Here is a tiny trained network, its code and every weight. The questions are about switching its units off for an input and a target symbol, where a switched-off unit gives its printed mean instead of its output.

import numpy as np


def w(rows, s, z=0):
    codes = np.array(rows[::2]) - 128.0
    scale = np.full(codes.shape[1], s)
    scale[-1] = z or s
    return codes * scale


def norm(h):
    return h / np.sqrt((h * h).mean(-1, keepdims=True) + 1e-5)


def softmax(a):
    e = np.exp(a - a.max(-1, keepdims=True))
    return e / e.sum(-1, keepdims=True)


def log_softmax(a):
    a = a - a.max(-1, keepdims=True)
    return a - np.log(np.exp(a).sum(-1, keepdims=True))


def net(x, mask):
    ids = ['ΠΣΦΩβγεζηλμξτ'.index(c) for c in x.split()]
    T = len(ids)
    res = E[ids] + P[:T]
    u = 0
    for l in range(2):
        r = norm(res)
        for j in range(3):
            rows = slice(4 * j, 4 * j + 4)
            q, k, v = (r @ M[l][rows].T for M in (Q, K, V))
            z = softmax(np.where(np.tri(T) > 0, q @ k.T / 4**0.5, -1e9)) @ v
            o = O[l][rows]
            res = res + np.where(mask[u + j], z, o[:, -1]) @ o[:, :-1]
        u += 3
    return log_softmax(norm(res)[-1] @ U[:, :-1].T + U[:, -1])


Q, K, V, O = {}, {}, {}, {}
E = w([
[100,116,126,113,118,102],'Π',
[126,83,136,119,123,99],'Σ',
[132,118,111,110,119,120],'Φ',
[120,112,120,142,128,105],'Ω',
[114,102,133,124,101,102],'β',
[219,149,107,9,151,120],'γ',
[134,186,151,165,65,247],'ε',
[100,101,147,131,122,85],'ζ',
[151,113,77,50,177,215],'η',
[108,95,119,112,118,96],'λ',
[179,221,179,89,75,73],'μ',
[126,191,183,107,206,153],'ξ',
[220,118,254,163,103,163],'τ',
],0.0033)
P = w([
[159,170,92,151,143,148],'0',
[63,94,178,52,81,75],'1',
[44,87,182,58,72,93],'2',
[41,67,172,62,84,93],'3',
[27,67,162,87,89,102],'4',
[25,59,171,82,83,103],'5',
[4,79,154,89,85,101],'6',
],0.0015)
Q[0] = w([
[88,2,80,70,119,120],'L0H1',
[43,46,139,141,66,91],'L0H1',
[91,121,141,176,14,131],'L0H1',
[92,106,91,192,81,51],'L0H1',
[182,160,178,89,111,201],'L0H2',
[212,142,168,92,142,168],'L0H2',
[43,127,153,129,82,135],'L0H2',
[139,118,214,80,94,197],'L0H2',
[90,31,63,198,98,72],'L0H3',
[154,241,69,119,131,186],'L0H3',
[179,225,176,110,129,228],'L0H3',
[226,152,123,154,137,149],'L0H3',
],0.0073)
K[0] = w([
[178,83,14,129,195,122],'L0H1',
[164,165,60,214,163,113],'L0H1',
[124,155,105,230,58,110],'L0H1',
[238,192,115,202,97,123],'L0H1',
[121,98,223,107,88,187],'L0H2',
[104,74,252,83,81,142],'L0H2',
[164,168,89,212,179,183],'L0H2',
[162,69,233,175,115,214],'L0H2',
[150,102,1,152,70,70],'L0H3',
[104,177,131,56,178,196],'L0H3',
[115,121,196,51,190,184],'L0H3',
[110,101,145,56,71,190],'L0H3',
],0.0065)
V[0] = w([
[104,161,103,50,101,77],'L0H1',
[127,126,199,131,87,100],'L0H1',
[184,109,125,207,56,158],'L0H1',
[139,147,207,152,129,93],'L0H1',
[79,183,173,91,80,158],'L0H2',
[94,91,103,132,186,151],'L0H2',
[205,53,185,89,99,115],'L0H2',
[171,43,206,72,86,105],'L0H2',
[115,154,129,187,3,119],'L0H3',
[153,158,176,164,154,70],'L0H3',
[81,58,155,30,71,137],'L0H3',
[192,119,82,71,47,147],'L0H3',
],0.0032)
O[0] = w([
[111,117,114,214,107,202,205],'L0H1',
[124,143,58,108,124,197,61],'L0H1',
[65,102,119,66,213,63,116],'L0H1',
[132,118,46,88,80,159,91],'L0H1',
[215,157,93,155,158,199,8],'L0H2',
[114,161,149,62,106,116,126],'L0H2',
[90,199,115,226,169,69,27],'L0H2',
[87,213,86,217,166,108,7],'L0H2',
[111,65,92,183,3,115,217],'L0H3',
[183,175,153,114,80,27,208],'L0H3',
[63,187,71,127,115,213,71],'L0H3',
[119,92,30,177,184,156,46],'L0H3',
],0.0028,0.0012)
Q[1] = w([
[97,109,122,162,146,39],'L1H1',
[63,85,164,145,149,71],'L1H1',
[69,135,225,190,118,157],'L1H1',
[58,72,129,67,154,114],'L1H1',
[39,55,70,62,109,123],'L1H2',
[170,244,101,58,148,189],'L1H2',
[68,31,135,175,91,76],'L1H2',
[143,91,215,124,200,115],'L1H2',
[157,223,130,223,131,173],'L1H3',
[132,254,127,208,125,193],'L1H3',
[92,200,154,46,99,207],'L1H3',
[118,74,180,151,197,142],'L1H3',
],0.0074)
K[1] = w([
[96,57,98,125,145,131],'L1H1',
[74,2,145,137,122,100],'L1H1',
[98,115,234,200,125,141],'L1H1',
[81,71,138,79,56,6],'L1H1',
[223,108,124,173,172,160],'L1H2',
[91,232,160,107,112,186],'L1H2',
[201,29,107,146,160,67],'L1H2',
[54,51,111,141,145,152],'L1H2',
[96,194,143,196,72,145],'L1H3',
[90,197,169,216,93,149],'L1H3',
[123,172,217,137,185,157],'L1H3',
[104,120,37,105,165,192],'L1H3',
],0.0075)
V[1] = w([
[72,190,229,162,27,81],'L1H1',
[70,73,165,18,99,19],'L1H1',
[226,121,62,73,70,122],'L1H1',
[51,151,82,15,118,147],'L1H1',
[126,146,171,92,194,149],'L1H2',
[30,177,96,120,105,63],'L1H2',
[53,90,169,249,108,213],'L1H2',
[63,180,153,159,96,153],'L1H2',
[47,229,128,86,73,207],'L1H3',
[102,54,218,242,121,174],'L1H3',
[69,105,76,27,161,164],'L1H3',
[176,99,253,179,202,100],'L1H3',
],0.0025)
O[1] = w([
[238,208,120,144,121,107,227],'L1H1',
[200,129,68,99,171,191,255],'L1H1',
[114,98,71,151,50,157,126],'L1H1',
[110,189,114,126,143,203,144],'L1H1',
[127,154,190,120,117,128,119],'L1H2',
[125,92,106,81,105,59,130],'L1H2',
[219,101,118,104,209,163,96],'L1H2',
[196,119,111,108,118,101,116],'L1H2',
[242,113,149,131,113,83,120],'L1H3',
[79,110,200,252,137,138,159],'L1H3',
[172,118,135,94,207,152,114],'L1H3',
[57,211,173,147,115,169,150],'L1H3',
],0.0033,0.0029)
U = w([
[203,90,154,172,225,90,117],'Π',
[91,58,202,39,97,61,152],'Σ',
[54,112,158,155,190,162,138],'Φ',
[37,197,37,96,152,136,162],'Ω',
[71,169,115,90,2,228,4],'β',
[94,109,71,171,94,130,129],'γ',
[88,186,196,247,92,73,164],'ε',
[166,104,78,59,232,208,201],'ζ',
[193,30,176,186,76,230,94],'η',
[195,242,229,78,153,164,84],'λ',
[113,174,93,128,223,17,149],'μ',
[243,148,58,123,46,53,96],'ξ',
[111,57,57,177,174,94,185],'τ',
],0.0073,0.0026)

Each question gives the input, a string of symbols that net reads in full, and the target symbol t.
The units are the heads (4 rows each of Q, K, V and O). Each row of codes is followed by its name. A weight is (code - 128) times the scale printed after its matrix; where a second scale follows, it is the last column's (O and U).
mask holds one flag per head, layer by layer. A switched-off head (its flag False) gives its mean, the last column of its rows in O, instead of its output. The means were averaged over made-up inputs and are rounded, as every weight is.
A unit's drop is (log p(t) with every unit on - log p(t) with that unit switched off) / (log p(t) with every unit on - log p(t) with every unit switched off).
The circuit of an input: a set's keep is (log p(t) with only the set's units on - log p(t) with every unit switched off) / (log p(t) with every unit on - log p(t) with every unit switched off). Starting from all 6 units, units are removed one at a time, each time the one whose removal leaves the highest keep (on an exact tie, the one counted first), for as long as the keep stays at least 0.8.
units of the circuit, in order: the units of the circuit, biggest drop first
most important unit: the unit with the biggest drop
heads that matter: for each layer, one digit per head in row order, 1 if its drop is at least 0.15 and else 0, layers parted by /
input ξ ξ ζ Ω ζ Π, target β: units of the circuit, in order => (L0H3)
input Π ξ Ω Ω γ λ, target η: units of the circuit, in order => (L0H1, L1H2)
input Ω Ω τ ξ ξ, target ε: units of the circuit, in order => (L0H2, L1H1)
input Σ Ω Σ Ω β, target μ: heads that matter => 010 / 000
input τ ε Ω Ω Π, target Ω: units of the circuit, in order => (L0H1, L0H2)
input η ζ ζ Ω λ Σ, target λ: heads that matter => 101 / 100
input Π Ω Φ τ Ω Π ξ, target ε: heads that matter => 010 / 101
input Π Ω ε, target η: units of the circuit, in order => (L1H3, L0H3)
input Π Ω Ω η ε Ω, target η: units of the circuit, in order => (L0H1, L1H2)
input Σ Ω ξ ε, target λ: units of the circuit, in order => (L0H3, L1H3)
input ζ ε ξ ε Ω, target ξ: heads that matter => 001 / 000
input ζ ζ λ, target ξ: units of the circuit, in order => (L1H1, L0H2)
input λ Ω τ β μ ζ ζ, target Π: heads that matter => 101 / 110
input Φ β Ω, target Φ: most important unit => L0H3
input μ γ γ, target Ω: units of the circuit, in order => (L0H3, L0H2, L1H1)
input τ Ω ε ε λ, target Ω: units of the circuit, in order => (L0H3, L0H2)
input Φ Π ξ Π, target Φ: units of the circuit, in order => (L0H3, L0H1, L1H3)
input Π Ω Ω τ μ τ γ, target ε: heads that matter => 010 / 101
input ε Π Ω τ ξ Ω Π, target ζ: heads that matter => 100 / 000
input γ Ω Ω β ε ξ β, target ε: units of the circuit, in order => (L0H2)
input τ β Ω, target Ω: units of the circuit, in order => (L0H1, L0H3)
input Ω Ω ξ Ω τ, target ε: heads that matter => 010 / 000
input Ω ζ Π Ω γ, target β: heads that matter => 100 / 100
input Ω Ω Ω ξ η γ, target λ: heads that matter => 111 / 100
input ζ ζ ζ, target ξ: heads that matter => 100 / 100
